Below are the code and all the weights of a small trained network. Each question names an input and a target symbol and asks about switching units off, where a switched-off unit gives its printed mean instead of its output.

import numpy as np


def w(rows, s, z=0):
    codes = np.array(rows[::2]) - 128.0
    scale = np.full(codes.shape[1], s)
    scale[-1] = z or s
    return codes * scale


def f(y):
    return y / 2 * (1 + np.tanh(0.7978845608 * (y + 0.044715 * y**3)))


def softmax(a):
    e = np.exp(a - a.max(-1, keepdims=True))
    return e / e.sum(-1, keepdims=True)


def log_softmax(a):
    a = a - a.max(-1, keepdims=True)
    return a - np.log(np.exp(a).sum(-1, keepdims=True))


def net(x, mask):
    ids = ['αβδεξω'.index(c) for c in x.split()]
    T = len(ids)
    res = E[ids] + P[:T]
    r = res
    for j in range(2):
        rows = slice(2 * j, 2 * j + 2)
        q, k, v = (r @ M[0][rows].T for M in (Q, K, V))
        z = softmax(np.where(np.tri(T) > 0, q @ k.T / 2**0.5, -1e9)) @ v
        o = O[0][rows]
        res = res + np.where(mask[j], z, o[:, -1]) @ o[:, :-1]
    y = f(res @ A[0][:, :-1].T + A[0][:, -1])
    res = res + np.where(mask[2:14], y, B[0][:, -1]) @ B[0][:, :-1]
    return log_softmax(res[-1] @ U[:, :-1].T + U[:, -1])


Q, K, V, O, A, B = {}, {}, {}, {}, {}, {}
E = w([
[5,133,174,165],'α',
[79,94,135,120],'β',
[108,111,95,107],'δ',
[78,128,215,163],'ε',
[48,109,88,107],'ξ',
[170,123,157,25],'ω',
],0.021)
P = w([
[171,213,106,254],'0',
[113,152,83,127],'1',
[126,132,115,135],'2',
[133,125,121,136],'3',
[140,110,112,124],'4',
[131,93,111,119],'5',
[144,71,118,103],'6',
[158,45,136,80],'7',
[115,90,132,128],'8',
],0.0089)
Q[0] = w([
[174,218,71,116],'H1',
[153,133,180,94],'H1',
[250,178,148,134],'H2',
[61,128,163,91],'H2',
],0.014)
K[0] = w([
[96,238,118,123],'H1',
[131,146,58,167],'H1',
[87,70,185,34],'H2',
[133,244,155,152],'H2',
],0.012)
V[0] = w([
[78,130,150,230],'H1',
[137,232,253,143],'H1',
[72,130,150,222],'H2',
[194,177,156,177],'H2',
],0.011)
O[0] = w([
[85,87,144,185,176],'H1',
[111,75,158,33,136],'H1',
[147,55,108,70,247],'H2',
[78,254,126,27,141],'H2',
],0.0088,0.012)
A[0] = w([
[235,103,255,145,124],'N1',
[193,227,48,117,82],'N2',
[92,184,165,61,143],'N3',
[94,92,146,243,241],'N4',
[102,146,90,90,254],'N5',
[97,64,127,184,109],'N6',
[128,107,61,94,124],'N7',
[137,132,175,154,163],'N8',
[168,116,15,166,2],'N9',
[64,138,173,63,75],'N10',
[62,130,184,98,46],'N11',
[104,144,121,39,126],'N12',
],0.0094,0.0047)
B[0] = w([
[123,120,115,14,167],'N1',
[104,70,148,253,134],'N2',
[216,126,151,196,193],'N3',
[84,98,66,181,243],'N4',
[227,135,103,174,226],'N5',
[92,144,71,65,226],'N6',
[145,55,195,96,183],'N7',
[130,143,77,81,141],'N8',
[25,101,126,82,133],'N9',
[121,234,134,96,254],'N10',
[109,148,119,83,227],'N11',
[147,152,176,129,221],'N12',
],0.0075,0.0073)
U = w([
[17,74,253,138,52],'α',
[70,175,16,76,73],'β',
[54,205,51,134,171],'δ',
[126,177,183,140,154],'ε',
[86,114,108,200,158],'ξ',
[93,130,179,238,253],'ω',
],0.0065,0.0052)

Each question gives the input, a string of symbols that net reads in full, and the target symbol t.
The units are the heads (2 rows each of Q, K, V and O) and the neurons (one row each of A and B). Each row of codes is followed by its name. A weight is (code - 128) times the scale printed after its matrix; where a second scale follows, it is the last column's (O, A, B and U).
mask holds one flag per unit, heads first, then neurons. A switched-off unit (its flag False) gives its mean, the last column of its rows in O or B, instead of its output. The means were averaged over made-up inputs and are rounded, as every weight is.
A unit's drop is (log p(t) with every unit on - log p(t) with that unit switched off) / (log p(t) with every unit on - log p(t) with every unit switched off).
The circuit of an input: a set's keep is (log p(t) with only the set's units on - log p(t) with every unit switched off) / (log p(t) with every unit on - log p(t) with every unit switched off). Starting from the 12 units with the biggest drops (on a tie, the unit counted first), units are removed one at a time, each time the one whose removal leaves the highest keep (on an exact tie, the one counted first), for as long as the keep stays at least 0.8.
units of the circuit, in order: the units of the circuit, biggest drop first
unit that matters most: the unit with the biggest drop
k most important neurons: the k neurons with the biggest drops, biggest first
heads that matter: for each layer, one digit per head in row order, 1 if its drop is at least 0.15 and else 0, layers parted by /
drop of u: that unit's drop, to one decimal
input α α ε β, target α: units of the circuit, in order => [H2 N7 H1]
input α α ε ε ω ω ε ω ξ, target ε: heads that matter => 10
input α ε ξ, target α: heads that matter => 11
input ε β ω α ω ε, target ε: heads that matter => 11
input α α δ ω ξ α ξ ε ξ, target α: units of the circuit, in order => [N7 H2]
input δ β α α α ω ξ β α, target δ: heads that matter => 00
input α α ε ω, target α: units of the circuit, in order => [H1]
input ε ξ β α α α ε ε δ, target α: heads that matter => 10
input ω ω δ, target ω: 2 most important neurons => [N2 N6]
input ε δ ξ, target ε: heads that matter => 01
input ε β δ ε ε α α, target ε: heads that matter => 01
input ε ξ α β, target ε: heads that matter => 01
input α ω ε α ω α, target ε: heads that matter => 10
input α β α ω, target α: unit that matters most => H1
input ω ξ ξ, target ω: heads that matter => 11
input ε α ω ε α δ, target ε: heads that matter => 11
input δ δ ω, target ω: 4 most important neurons => [N2 N6 N10 N11]
input ε ξ ε ω α α ε, target ε: 2 most important neurons => [N10 N3]
input ξ ε α ξ δ β ξ, target ξ: 2 most important neurons => [N10 N11]
input ω ξ ω, target ω: unit that matters most => H1
input ε α β ε ε α ε δ, target α: drop of N7 => 0.5
input ε α ω δ, target ε: drop of H2 => 0.3
input ω δ δ, target ω: drop of H2 => 0.3
input α ξ α α, target β: drop of N10 => 0.1
